Below is a small trained network, with its code and all its weights. Each question gives an input and a class and asks what happens when units are switched off, that is, made to give their printed mean instead of their output.

import numpy as np


def w(rows, s, z=0):
    codes = np.array(rows[::2]) - 128.0
    scale = np.full(codes.shape[1], s)
    scale[-1] = z or s
    return codes * scale


def f(y):
    return np.maximum(y, 0)


def log_softmax(a):
    a = a - a.max(-1, keepdims=True)
    return a - np.log(np.exp(a).sum(-1, keepdims=True))


def net(x, mask):
    res = np.array(x, float).reshape(1, 4) / 4 @ E
    y = f(res @ A[0][:, :-1].T + A[0][:, -1])
    res = res + np.where(mask, y, B[0][:, -1]) @ B[0][:, :-1]
    return log_softmax(res[-1] @ U[:, :-1].T + U[:, -1])


A, B = {}, {}
E = w([
[59,82,50,48,159,236,216],'x0',
[81,167,111,220,255,250,25],'x1',
[174,131,95,202,233,157,223],'x2',
[169,41,153,132,240,131,126],'x3',
],0.0063)
A[0] = w([
[241,107,132,153,108,14,29,197],'n0',
[36,16,98,64,67,145,97,215],'n1',
[254,159,151,121,137,112,90,6],'n2',
[213,90,28,171,105,127,135,66],'n3',
[195,122,152,99,122,134,178,15],'n4',
[167,51,124,114,208,91,78,67],'n5',
[80,55,51,125,94,34,98,38],'n6',
[97,157,150,137,193,109,61,168],'n7',
[64,145,66,123,102,146,140,212],'n8',
[92,79,64,44,136,190,169,176],'n9',
[148,177,107,238,163,255,102,172],'n10',
[137,42,147,63,178,153,127,108],'n11',
[161,124,104,150,117,101,197,96],'n12',
[72,176,122,152,179,98,66,191],'n13',
[214,136,146,212,145,20,59,217],'n14',
[166,90,167,150,92,86,171,110],'n15',
[239,79,95,87,103,40,157,215],'n16',
],0.0085,0.0025)
B[0] = w([
[71,119,68,152,214,172,199,224],'n0',
[68,95,62,199,119,164,173,192],'n1',
[113,179,133,175,155,140,167,161],'n2',
[131,70,90,132,133,181,122,145],'n3',
[173,143,64,122,123,187,99,148],'n4',
[175,122,119,80,57,61,156,169],'n5',
[146,91,78,149,117,184,93,156],'n6',
[50,152,4,42,169,153,78,186],'n7',
[112,208,113,105,143,2,182,165],'n8',
[62,225,110,197,188,161,211,190],'n9',
[155,64,35,95,88,150,157,245],'n10',
[65,227,152,120,100,19,161,169],'n11',
[91,69,108,91,142,224,58,157],'n12',
[118,127,42,83,140,120,124,187],'n13',
[50,157,112,135,184,133,246,230],'n14',
[136,122,143,50,135,219,214,171],'n15',
[103,73,57,95,93,169,145,210],'n16',
],0.0065,0.011)
U = w([
[33,254,126,168,201,132,191,117],'0',
[73,145,62,163,133,202,129,252],'1',
[94,207,52,71,140,47,171,252],'2',
[110,111,34,69,107,229,97,75],'3',
[125,157,151,94,139,55,137,51],'4',
[156,142,138,140,82,101,87,4],'5',
[165,134,163,55,129,80,83,4],'6',
],0.0079,0.0025)

Each question gives the input, the list of numbers given to net, and the class t.
The units are the neurons (one row each of A and B). Each row of codes is followed by its name. A weight is (code - 128) times the scale printed after its matrix; where a second scale follows, it is the last column's (A, B and U).
mask holds one flag per neuron, in row order. A switched-off neuron (its flag False) gives its mean, the last column of its row in B, instead of its output. The means were averaged over made-up inputs and are rounded, as every weight is.
A unit's drop is (log p(t) with every unit on - log p(t) with that unit switched off) / (log p(t) with every unit on - log p(t) with every unit switched off).
The circuit of an input: a set's keep is (log p(t) with only the set's units on - log p(t) with every unit switched off) / (log p(t) with every unit on - log p(t) with every unit switched off). Starting from the 12 units with the biggest drops (on a tie, the unit counted first), units are removed one at a time, each time the one whose removal leaves the highest keep (on an exact tie, the one counted first), for as long as the keep stays at least 0.8.
circuit, biggest first: the units of the circuit, biggest drop first
unit that matters most: the unit with the biggest drop
top k neurons: the k neurons with the biggest drops, biggest first
drop of u: that unit's drop, to one decimal
input [-6,-8,3,4], class 3: circuit, biggest first -> (n16 n12)
input [-8,5,-7,2], class 0: top 2 neurons -> (n14 n0)
input [1,-5,-8,-1], class 1: top 2 neurons -> (n1 n10)
input [7,-5,4,5], class 0: circuit, biggest first -> (n9)
input [8,-7,-3,-7], class 0: top 4 neurons -> (n9 n8 n10 n1)
input [-8,-8,-3,-1], class 0: circuit, biggest first -> (n14 n0)
input [5,-1,-5,-4], class 0: circuit, biggest first -> (n9 n10)
input [-7,-1,3,-5], class 0: top 3 neurons -> (n14 n10 n0)
input [3,-7,-3,-4], class 3: top 4 neurons -> (n16 n14 n6 n11)
input [-7,-4,-7,7], class 0: circuit, biggest first -> (n14 n0)
input [8,1,3,-5], class 0: top 2 neurons -> (n9 n8)
input [7,3,3,-5], class 0: top 3 neurons -> (n9 n8 n16)
input [-6,-7,-1,-2], class 3: circuit, biggest first -> (n16 n15)
input [-5,-7,6,2], class 3: top 2 neurons -> (n16 n12)
input [-6,-8,-8,-2], class 1: top neuron -> (n0)
input [-4,2,5,7], class 2: circuit, biggest first -> (n5 n1)
input [3,-7,4,-5], class 3: circuit, biggest first -> (n12 n16)
input [0,5,-4,-8], class 2: circuit, biggest first -> (n8 n0)
input [-2,2,-4,8], class 2: circuit, biggest first -> (n5 n11)
input [-1,7,-4,-3], class 3: top neuron -> (n10)
input [0,5,-2,-6], class 2: top 3 neurons -> (n8 n16 n12)
input [7,-7,5,0], class 0: top 3 neurons -> (n9 n10 n11)
input [5,-4,-2,-2], class 0: top 2 neurons -> (n9 n10)
input [-1,3,0,7], class 2: top 2 neurons -> (n5 n11)
input [-3,5,-2,7], class 2: drop of n5 -> 0.3
input [3,5,-5,7], class 2: drop of n11 -> 0.5
input [-2,7,1,6], class 3: drop of n7 -> 0.2
input [0,2,4,-8], class 2: unit that matters most -> n8
